Below is a small trained network, with its code and all its weights. Each question gives an input and a class and asks what happens when units are switched off, that is, made to give their printed mean instead of their output.

import numpy as np


def w(rows, s, z=0):
    codes = np.array(rows[::2]) - 128.0
    scale = np.full(codes.shape[1], s)
    scale[-1] = z or s
    return codes * scale


def f(y):
    return y / 2 * (1 + np.tanh(0.7978845608 * (y + 0.044715 * y**3)))


def log_softmax(a):
    a = a - a.max(-1, keepdims=True)
    return a - np.log(np.exp(a).sum(-1, keepdims=True))


def net(x, mask):
    res = np.array(x, float).reshape(1, 6) / 4 @ E
    y = f(res @ A[0][:, :-1].T + A[0][:, -1])
    res = res + np.where(mask, y, B[0][:, -1]) @ B[0][:, :-1]
    return log_softmax(res[-1] @ U[:, :-1].T + U[:, -1])


A, B = {}, {}
E = w([
[211,200,131,177,253,104,191,97],'x0',
[128,126,129,128,128,128,127,129],'x1',
[224,118,122,4,148,217,106,190],'x2',
[129,127,125,128,129,129,128,129],'x3',
[128,128,131,128,128,129,129,128],'x4',
[133,240,216,123,118,79,11,167],'x5',
],0.0068)
A[0] = w([
[128,64,114,99,122,160,147,134,139],'neuron 0',
[124,26,112,132,139,145,237,116,254],'neuron 1',
[135,84,117,34,101,151,70,137,155],'neuron 2',
[124,183,119,206,177,62,184,103,137],'neuron 3',
[26,90,124,153,76,83,94,115,195],'neuron 4',
[249,169,119,83,184,133,148,128,95],'neuron 5',
],0.02,0.009)
B[0] = w([
[136,55,47,206,63,136,111,171,184],'neuron 0',
[138,126,32,93,114,222,255,83,251],'neuron 1',
[120,106,156,5,103,165,79,190,222],'neuron 2',
[169,175,123,126,52,138,56,16,227],'neuron 3',
[109,119,142,178,237,85,191,163,252],'neuron 4',
[90,116,136,187,214,87,174,149,227],'neuron 5',
],0.019,0.017)
U = w([
[107,95,96,176,177,142,201,135,97],'0',
[98,145,208,178,189,56,109,167,254],'1',
[163,149,101,111,43,161,140,84,30],'2',
[152,161,171,147,75,98,1,110,147],'3',
[142,84,96,78,26,164,128,165,59],'4',
[129,136,203,53,73,116,35,173,149],'5',
],0.0079,0.0026)

Each question gives the input, the list of numbers given to net, and the class t.
The units are the neurons (one row each of A and B). Each row of codes is followed by its name. A weight is (code - 128) times the scale printed after its matrix; where a second scale follows, it is the last column's (A, B and U).
mask holds one flag per neuron, in row order. A switched-off neuron (its flag False) gives its mean, the last column of its row in B, instead of its output. The means were averaged over made-up inputs and are rounded, as every weight is.
A unit's drop is (log p(t) with every unit on - log p(t) with that unit switched off) / (log p(t) with every unit on - log p(t) with every unit switched off).
The circuit of an input: a set's keep is (log p(t) with only the set's units on - log p(t) with every unit switched off) / (log p(t) with every unit on - log p(t) with every unit switched off). Starting from all 6 units, units are removed one at a time, each time the one whose removal leaves the highest keep (on an exact tie, the one counted first), for as long as the keep stays at least 0.8.
circuit, biggest first: the units of the circuit, biggest drop first
top k neurons: the k neurons with the biggest drops, biggest first
drop when u is switched off: that unit's drop, to one decimal
input [7,5,-3,-6,0,2], class 3: circuit, biggest first : [neuron 1; neuron 3]
input [1,7,-6,-2,-3,6], class 3: circuit, biggest first : [neuron 3; neuron 1]
input [-6,2,3,6,4,6], class 5: top neuron : [neuron 2]
input [2,-2,-1,5,-4,7], class 3: circuit, biggest first : [neuron 1; neuron 4]
input [7,-3,-1,-4,8,-6], class 2: top 2 neurons : [neuron 3; neuron 4]
input [0,-5,8,-8,4,-7], class 4: top 3 neurons : [neuron 2; neuron 4; neuron 0]
input [8,3,0,1,-7,7], class 3: top 3 neurons : [neuron 3; neuron 4; neuron 1]
input [-1,4,-4,-5,5,8], class 1: top 2 neurons : [neuron 1; neuron 4]
input [-1,7,1,-1,2,7], class 5: circuit, biggest first : [neuron 1; neuron 5]
input [-7,-1,2,-3,0,4], class 5: top 2 neurons : [neuron 2; neuron 1]
input [2,-4,-8,4,-2,6], class 3: circuit, biggest first : [neuron 3; neuron 1]
input [1,-3,4,0,-5,3], class 1: top 3 neurons : [neuron 1; neuron 5; neuron 3]
input [-5,-5,-1,5,-5,5], class 1: top 2 neurons : [neuron 1; neuron 4]
input [-8,3,3,-3,0,-4], class 4: circuit, biggest first : [neuron 2]
input [2,-1,-5,7,0,3], class 3: circuit, biggest first : [neuron 1; neuron 3]
input [-8,-3,5,4,7,0], class 4: top 2 neurons : [neuron 0; neuron 3]
input [2,1,8,8,-4,7], class 1: top 2 neurons : [neuron 5; neuron 1]
input [8,-1,0,2,3,-3], class 2: top 2 neurons : [neuron 3; neuron 4]
input [-1,-7,5,-5,3,-4], class 4: top 2 neurons : [neuron 4; neuron 2]
input [3,-5,0,4,-6,-2], class 2: top neuron : [neuron 4]
input [-1,1,-5,1,3,4], class 1: top 2 neurons : [neuron 1; neuron 4]
input [8,6,8,0,0,7], class 1: drop when neuron 1 is switched off : 0.7
input [6,8,7,-6,8,3], class 1: drop when neuron 1 is switched off : 0.8
input [-2,-5,4,-6,2,7], class 5: drop when neuron 1 is switched off : 0.2
input [-4,-2,3,-7,-6,2], class 5: drop when neuron 1 is switched off : 0.5
